Read these off the table that follows. Indices start at 0.
1) Find the entry at row 1, column 0.
2) Find the entry in the top-right corner.
3) Find the entry at row 0, column 2.
4) Find the entry in the bottom-right corner.
-0.034	0.058	0.144	0.071	0.035	0.174	0.089	0.127	0.044	0.134	0.254	0.005	0.086	0.062	0.092	0.118
0.140	0.065	0.089	0.043	0.089	0.072	0.125	0.115	0.116	0.021	0.009	-0.276	0.121	-0.050	0.022	0.121
0.049	0.011	0.124	0.037	0.094	0.041	0.064	0.026	0.214	-0.001	0.106	-0.051	0.143	0.002	0.117	0.109
-0.138	0.057	0.140	0.073	0.075	0.176	0.066	0.058	0.125	0.125	-0.093	0.054	0.103	0.100	0.072	0.104
-0.026	0.082	0.074	0.069	0.101	0.126	0.021	0.067	0.202	0.090	0.087	-0.156	0.170	0.024	0.103	0.118
0.184	0.067	0.152	0.092	0.076	0.153	0.216	0.036	0.138	0.137	0.181	0.090	0.059	0.055	-0.029	0.091
0.110	0.032	0.008	0.093	0.121	0.076	0.090	0.055	0.047	0.129	-0.147	0.066	0.129	-0.041	-0.002	0.157
0.092	0.091	0.040	0.085	0.082	-0.072	0.129	0.084	0.088	0.136	0.089	0.024	0.091	0.105	0.140	-0.026
1) 0.140
2) 0.118
3) 0.144
4) -0.026

Questions about the array below. Rows and columns are numbered from 0.
1) Report the entry directly below -1.6.
2) Report the entry in the top-left corner.
3) Report the entry in row 2 and column 2.
4) Report the entry in row 1 and column 0.
5) Report the bottom-right entry.
6) Report the entry at row 0, column 1.
0.6,-1.6,-0.1,-0.4,0.9,-0.7,1.7,-0.4,-1.1,0.9,-0.6,2.6
-1.0,-0.4,0.3,0.7,-1.1,-0.3,-0.8,-0.1,-0.5,0.6,0.3,0.4
0.6,0.8,1.2,0.3,0.7,-0.2,1.2,-0.2,0.5,1.2,-0.1,0.3
0.3,1.2,-0.8,-0.3,-0.4,1.1,-0.8,1.3,0.4,-1.4,0.1,-1.5
1.0,0.0,0.5,0.0,0.6,-0.3,1.7,0.0,-0.4,0.6,-0.2,1.1
0.9,1.7,1.0,0.0,0.3,1.1,0.8,0.8,0.4,-0.2,0.0,-0.9
1) -0.4
2) 0.6
3) 1.2
4) -1.0
5) -0.9
6) -1.6

Read these off the matrix that follows.
1) Which number is the entry in the bottom-right corner?
2) Which number is the second entry, reading row by row?
3) Which number is the third smallest entry?
4) Which number is the bottom entry of the column that holds the smallest entry?
5) Which number is the top-right entry?
6) Which number is the first entry, reading row by row?
7) Which number is the entry just right of -18?
8) Which number is the largest entry in the last column?
-5	-16	26	-4	17	16	14	-30	8	-2	29	8
-1	40	22	4	-13	2	16	11	7	27	-14	-21
22	25	20	8	21	16	18	-16	25	16	11	-19
-15	13	9	12	-18	15	-3	9	-2	11	-5	8
-12	15	29	27	-23	17	9	3	-4	1	2	5
4	7	2	3	7	7	0	4	1	0	8	3
-35	15	1	5	-14	26	-11	9	-21	-1	-22	21
9	9	14	-6	8	2	15	0	13	8	-8	-9
-2	6	-9	21	-4	11	-3	3	-7	-14	15	12
-16	8	-4	4	-9	15	-7	7	-9	-4	-9	17
0	45	26	0	-17	0	14	10	5	32	-16	-28
5	-6	12	1	-1	3	9	-6	-7	1	5	3
-9	1	3	0	2	-9	4	2	5	7	3	1
8	-8	16	10	6	15	16	-20	2	-5	24	6
6	12	3	7	2	-11	-5	6	2	17	-4	-6
1) -6
2) -16
3) -28
4) 6
5) 8
6) -5
7) 15
8) 21

data =
array([112, 147, 123, 120, 133, 198,  51,  88, 119, 187, 112, 173, 121,
       106, 141,  96])
The entry just right of the largest entry: 51
The largest entry?
A: 198
The entry just right of 51: 88
The entry just right of 88?
A: 119

Questions about the row below.
1) Read off the 5th-last entry.
2) Read off the second entry from the right.
3) Read off the second entry.
4) Read off the 1st entry.
5) Read off the entry just right of -789.
6) Read off the 3rd entry from the left.
[ -20 -267   78  580  -76 -307  383  413  203 -789 -749 -113 -564 -206]
1) -789
2) -564
3) -267
4) -20
5) -749
6) 78
